Here is a tiny trained network, its code and every weight. The questions are about switching its units off for an input and a target symbol, where a switched-off unit gives its printed mean instead of its output.

import numpy as np


def w(rows, s, z=0):
    codes = np.array(rows[::2]) - 128.0
    scale = np.full(codes.shape[1], s)
    scale[-1] = z or s
    return codes * scale


def f(y):
    return y / 2 * (1 + np.tanh(0.7978845608 * (y + 0.044715 * y**3)))


def softmax(a):
    e = np.exp(a - a.max(-1, keepdims=True))
    return e / e.sum(-1, keepdims=True)


def log_softmax(a):
    a = a - a.max(-1, keepdims=True)
    return a - np.log(np.exp(a).sum(-1, keepdims=True))


def net(x, mask):
    ids = ['αβγδεζηθλξπστφψω'.index(c) for c in x.split()]
    T = len(ids)
    res = E[ids] + P[:T]
    u = 0
    for l in range(2):
        r = res
        for j in range(3):
            rows = slice(2 * j, 2 * j + 2)
            q, k, v = (r @ M[l][rows].T for M in (Q, K, V))
            z = softmax(np.where(np.tri(T) > 0, q @ k.T / 2**0.5, -1e9)) @ v
            o = O[l][rows]
            res = res + np.where(mask[u + j], z, o[:, -1]) @ o[:, :-1]
        u += 3
        y = f(res @ A[l][:, :-1].T + A[l][:, -1])
        res = res + np.where(mask[u : u + 4], y, B[l][:, -1]) @ B[l][:, :-1]
        u += 4
    return log_softmax(res[-1] @ U[:, :-1].T + U[:, -1])


Q, K, V, O, A, B = {}, {}, {}, {}, {}, {}
E = w([
[96,111,125,112,152,118,172,164,119,81,68,178],'α',
[135,126,148,124,94,147,145,168,113,138,153,148],'β',
[107,156,98,90,149,148,133,143,83,124,100,125],'γ',
[96,94,155,67,126,151,137,144,121,128,220,60],'δ',
[122,147,161,113,141,141,149,133,92,106,136,123],'ε',
[144,126,141,146,137,127,94,179,99,136,97,181],'ζ',
[183,168,110,250,179,181,189,119,91,59,182,128],'η',
[117,123,162,89,171,86,132,108,108,82,154,142],'θ',
[59,131,105,103,200,104,118,159,139,204,95,90],'λ',
[127,191,103,115,133,65,147,116,86,167,139,163],'ξ',
[146,102,149,111,95,99,124,158,127,120,180,183],'π',
[108,176,140,101,196,130,125,106,65,107,96,98],'σ',
[123,126,205,170,201,150,111,150,110,123,110,109],'τ',
[153,125,190,162,137,108,113,155,114,133,136,166],'φ',
[118,144,124,68,90,145,169,121,92,80,178,128],'ψ',
[146,174,133,128,121,115,75,120,74,188,186,96],'ω',
],0.022)
P = w([
[158,128,117,121,91,112,127,103,129,122,108,110],'0',
[115,119,142,103,103,152,126,70,93,131,129,149],'1',
[82,155,154,130,107,147,104,130,89,130,152,183],'2',
[139,177,124,130,102,97,114,191,145,109,122,106],'3',
[209,105,108,111,100,97,153,107,152,147,81,75],'4',
[156,97,136,80,117,164,158,32,87,141,115,142],'5',
[59,148,173,108,133,182,119,95,60,156,161,224],'6',
[132,242,142,140,117,89,118,253,160,99,143,112],'7',
[228,164,103,119,108,74,149,184,181,109,90,45],'8',
[188,62,118,82,127,162,156,28,96,175,103,145],'9',
[102,123,156,102,159,181,129,50,72,192,138,181],'10',
[107,239,137,112,138,133,134,195,130,125,134,120],'11',
],0.016)
Q[0] = w([
[142,150,117,111,97,148,119,127,107,127,75,142],'L0H1',
[80,133,75,170,122,94,202,97,193,127,108,187],'L0H1',
[152,215,113,166,127,77,140,236,150,86,146,72],'L0H2',
[9,175,161,135,130,176,117,168,89,132,175,186],'L0H2',
[182,167,130,115,140,86,199,146,41,160,141,148],'L0H3',
[156,137,161,68,148,163,153,170,113,142,123,138],'L0H3',
],0.012)
K[0] = w([
[138,175,82,133,149,117,164,132,137,164,92,147],'L0H1',
[117,122,199,86,72,139,66,112,121,116,106,114],'L0H1',
[98,75,153,79,138,224,112,6,101,211,124,237],'L0H2',
[231,54,91,148,107,109,159,74,138,144,71,52],'L0H2',
[147,111,120,161,231,212,167,166,151,168,192,91],'L0H3',
[121,101,141,126,228,216,146,148,190,144,165,94],'L0H3',
],0.011)
V[0] = w([
[113,125,176,107,117,110,126,115,150,129,109,137],'L0H1',
[119,161,131,102,59,119,90,122,131,125,81,101],'L0H1',
[135,143,174,166,116,86,65,98,111,148,181,108],'L0H2',
[155,171,115,132,102,254,116,178,68,182,69,85],'L0H2',
[140,123,72,185,127,145,117,124,109,133,144,118],'L0H3',
[120,121,86,166,152,137,154,113,145,101,160,136],'L0H3',
],0.0097)
O[0] = w([
[169,137,180,98,111,76,147,164,77,149,108,135,115],'L0H1',
[128,122,166,110,144,2,188,96,119,111,180,194,154],'L0H1',
[168,197,137,127,133,200,100,86,199,134,149,153,161],'L0H2',
[29,96,121,186,109,60,118,34,201,36,181,136,255],'L0H2',
[118,102,118,106,217,78,159,146,171,143,149,181,112],'L0H3',
[126,118,93,98,229,152,137,136,152,170,153,151,100],'L0H3',
],0.0097,0.0034)
A[0] = w([
[130,142,146,62,127,89,129,146,148,108,154,156,130],'L0N1',
[91,128,74,116,166,123,115,124,139,172,147,94,2],'L0N2',
[173,159,121,254,134,122,173,111,73,147,164,141,44],'L0N3',
[162,107,162,116,83,94,101,137,85,113,208,120,122],'L0N4',
],0.0082,0.0049)
B[0] = w([
[144,176,126,192,138,224,120,153,103,152,105,76,190],'L0N1',
[242,88,192,152,75,74,111,163,111,116,216,166,156],'L0N2',
[78,56,111,2,51,136,45,169,157,126,35,121,176],'L0N3',
[102,131,146,185,134,179,249,158,124,134,49,142,253],'L0N4',
],0.0071,0.0055)
Q[1] = w([
[65,201,142,144,155,136,101,208,78,106,191,150],'L1H1',
[55,79,174,46,135,156,108,79,63,173,156,235],'L1H1',
[12,135,176,91,165,175,126,127,78,161,156,230],'L1H2',
[83,237,130,168,146,94,129,250,146,96,165,109],'L1H2',
[211,154,105,176,102,79,138,158,184,92,94,41],'L1H3',
[46,220,146,175,160,141,109,218,128,121,170,121],'L1H3',
],0.011)
K[1] = w([
[215,18,124,111,140,117,172,12,155,175,107,131],'L1H1',
[203,162,109,144,101,60,134,175,200,85,118,44],'L1H1',
[236,99,74,169,134,96,173,107,202,113,90,44],'L1H2',
[144,30,127,99,143,172,151,19,109,176,113,179],'L1H2',
[39,115,164,100,120,184,109,94,53,152,132,209],'L1H3',
[175,38,114,109,155,146,144,38,119,154,119,138],'L1H3',
],0.011)
V[1] = w([
[103,182,86,45,170,133,108,54,58,35,47,102],'L1H1',
[92,74,240,56,140,132,182,133,245,182,102,30],'L1H1',
[157,106,253,125,243,134,85,103,85,59,127,103],'L1H2',
[67,151,68,112,200,69,29,145,166,181,63,115],'L1H2',
[106,171,78,110,160,125,170,77,91,172,198,51],'L1H3',
[82,93,65,69,128,195,187,166,150,118,184,134],'L1H3',
],0.008)
O[1] = w([
[107,18,194,124,135,150,140,84,182,184,159,238,191],'L1H1',
[235,112,98,112,122,92,109,111,238,92,37,54,111],'L1H1',
[60,114,82,84,118,129,132,2,198,249,62,165,159],'L1H2',
[44,156,227,122,129,93,134,173,223,150,142,113,2],'L1H2',
[218,46,214,133,119,67,115,34,104,158,126,102,109],'L1H3',
[92,99,210,68,174,140,78,97,40,58,87,138,83],'L1H3',
],0.0088,0.0075)
A[1] = w([
[111,158,108,130,149,132,157,51,244,164,140,169,65],'L1N1',
[202,101,116,75,175,192,138,162,46,195,95,124,1],'L1N2',
[119,151,146,255,54,109,209,83,103,60,122,119,160],'L1N3',
[14,72,213,110,93,78,163,100,101,155,115,169,56],'L1N4',
],0.0066,0.0091)
B[1] = w([
[154,131,212,180,165,148,69,183,38,25,106,136,199],'L1N1',
[64,160,128,160,40,69,181,142,212,9,187,177,186],'L1N2',
[110,108,93,122,174,80,45,152,138,191,128,135,252],'L1N3',
[221,168,42,149,104,128,204,137,166,84,159,2,194],'L1N4',
],0.0095,0.013)
U = w([
[99,102,150,144,170,124,255,181,87,137,7,115,160],'α',
[145,99,97,131,139,102,71,175,69,128,106,84,44],'β',
[122,104,95,168,134,90,134,110,167,133,152,109,28],'γ',
[160,100,145,62,45,148,58,118,150,104,114,85,194],'δ',
[128,71,125,149,130,147,146,54,120,208,64,147,255],'ε',
[26,133,119,208,129,91,115,118,151,149,131,136,51],'ζ',
[151,81,102,112,192,176,119,160,195,96,148,165,108],'η',
[118,147,156,138,86,122,150,98,180,143,109,163,152],'θ',
[114,137,179,117,105,63,118,161,167,152,72,78,243],'λ',
[182,176,219,126,163,92,172,163,79,173,139,158,194],'ξ',
[134,166,139,145,98,114,124,153,126,100,118,121,29],'π',
[174,143,150,213,136,148,161,100,126,138,108,122,38],'σ',
[73,144,185,193,99,161,117,103,122,118,45,104,195],'τ',
[185,176,103,139,130,184,127,139,170,175,81,114,127],'φ',
[78,80,159,163,94,75,119,109,95,100,132,144,43],'ψ',
[168,167,135,133,118,121,14,87,197,134,212,146,86],'ω',
],0.005,0.0049)

Each question gives the input, a string of symbols that net reads in full, and the target symbol t.
The units are the heads (2 rows each of Q, K, V and O) and the neurons (one row each of A and B). Each row of codes is followed by its name. A weight is (code - 128) times the scale printed after its matrix; where a second scale follows, it is the last column's (O, A, B and U).
mask holds one flag per unit, layer by layer, with each layer's heads first. A switched-off unit (its flag False) gives its mean, the last column of its rows in O or B, instead of its output. The means were averaged over made-up inputs and are rounded, as every weight is.
A unit's drop is (log p(t) with every unit on - log p(t) with that unit switched off) / (log p(t) with every unit on - log p(t) with every unit switched off).
The circuit of an input: a set's keep is (log p(t) with only the set's units on - log p(t) with every unit switched off) / (log p(t) with every unit on - log p(t) with every unit switched off). Starting from the 12 units with the biggest drops (on a tie, the unit counted first), units are removed one at a time, each time the one whose removal leaves the highest keep (on an exact tie, the one counted first), for as long as the keep stays at least 0.8.
circuit, biggest first: the units of the circuit, biggest drop first
top k neurons: the k neurons with the biggest drops, biggest first
k most important neurons of layer l: the k neurons of layer l with the biggest drops, biggest first
input ε ψ ξ ε π α ε, target π: circuit, biggest first => (L1N2; L0H2; L1H2; L1H1)
input ξ ε θ α β ξ α ξ ω ε σ, target ω: circuit, biggest first => (L0H2; L0N4)
input ζ ε ε ζ θ σ γ, target θ: circuit, biggest first => (L1N2; L0H2; L1H2; L1N1)
input δ λ ξ ε ξ ε τ α λ, target τ: circuit, biggest first => (L1N1; L1H2; L0H2)
input λ π β η ε ω, target ω: circuit, biggest first => (L0N2; L0H1; L0H3)
input β γ ξ β ω ξ γ η τ η ψ, target τ: top 2 neurons => (L1N1; L1N3)
input ε τ δ λ ε ε, target λ: circuit, biggest first => (L1H2; L1H1)
input ξ ζ ε δ β ε, target δ: circuit, biggest first => (L1H1; L1H3)
input λ ζ φ γ ξ η λ η β β, target η: circuit, biggest first => (L0H3)
input γ α θ β ξ β φ τ ω θ ε, target ω: circuit, biggest first => (L0H2; L0N4)
input ξ ζ π φ δ β α ε π, target α: circuit, biggest first => (L0H2; L0N4)
input σ α λ ε ξ λ π φ ζ, target π: top 2 neurons => (L1N2; L0N4)
input ξ ε β π λ σ ξ ξ φ ε η δ, target δ: circuit, biggest first => (L0H1; L1H3)
input ε γ λ β ζ, target λ: circuit, biggest first => (L1H2)
input σ ε λ η ε ε ξ, target ξ: circuit, biggest first => (L0H3; L1N1)
input δ α σ λ η τ, target τ: circuit, biggest first => (L0H1; L1H2)
input θ ε ξ ξ ψ φ ξ ζ ξ β ζ, target ξ: circuit, biggest first => (L1H2; L0H2)
input ε ε β τ η θ ζ θ φ ζ, target η: top 2 neurons => (L1N2; L1N1)
input ξ ω ξ ε ε ψ ζ, target ε: top 2 neurons => (L1N2; L1N1)
input δ ξ τ δ φ λ α σ β β ξ δ, target β: top 2 neurons => (L1N3; L1N2)
input ξ ξ θ ξ ε β ψ ω λ, target ψ: 2 most important neurons of layer 1 => (L1N2; L1N4)
input α ξ π σ η η σ, target η: top neuron => (L0N3)
input ψ ε φ, target ψ: top 2 neurons => (L1N2; L0N4)
input ζ ω β λ δ θ η τ, target τ: 2 most important neurons of layer 0 => (L0N3; L0N1)
input ω β β β α ε β ξ ξ, target β: 2 most important neurons of layer 1 => (L1N3; L1N2)
input ψ ε ξ, target ψ: 2 most important neurons of layer 0 => (L0N4; L0N3)
input τ θ φ ζ θ ε γ σ, target ε: top neuron => (L1N2)
input σ λ β σ ω ε τ ξ θ, target τ: 2 most important neurons of layer 1 => (L1N1; L1N4)
input ξ ψ λ π, target ψ: 2 most important neurons of layer 1 => (L1N2; L1N4)
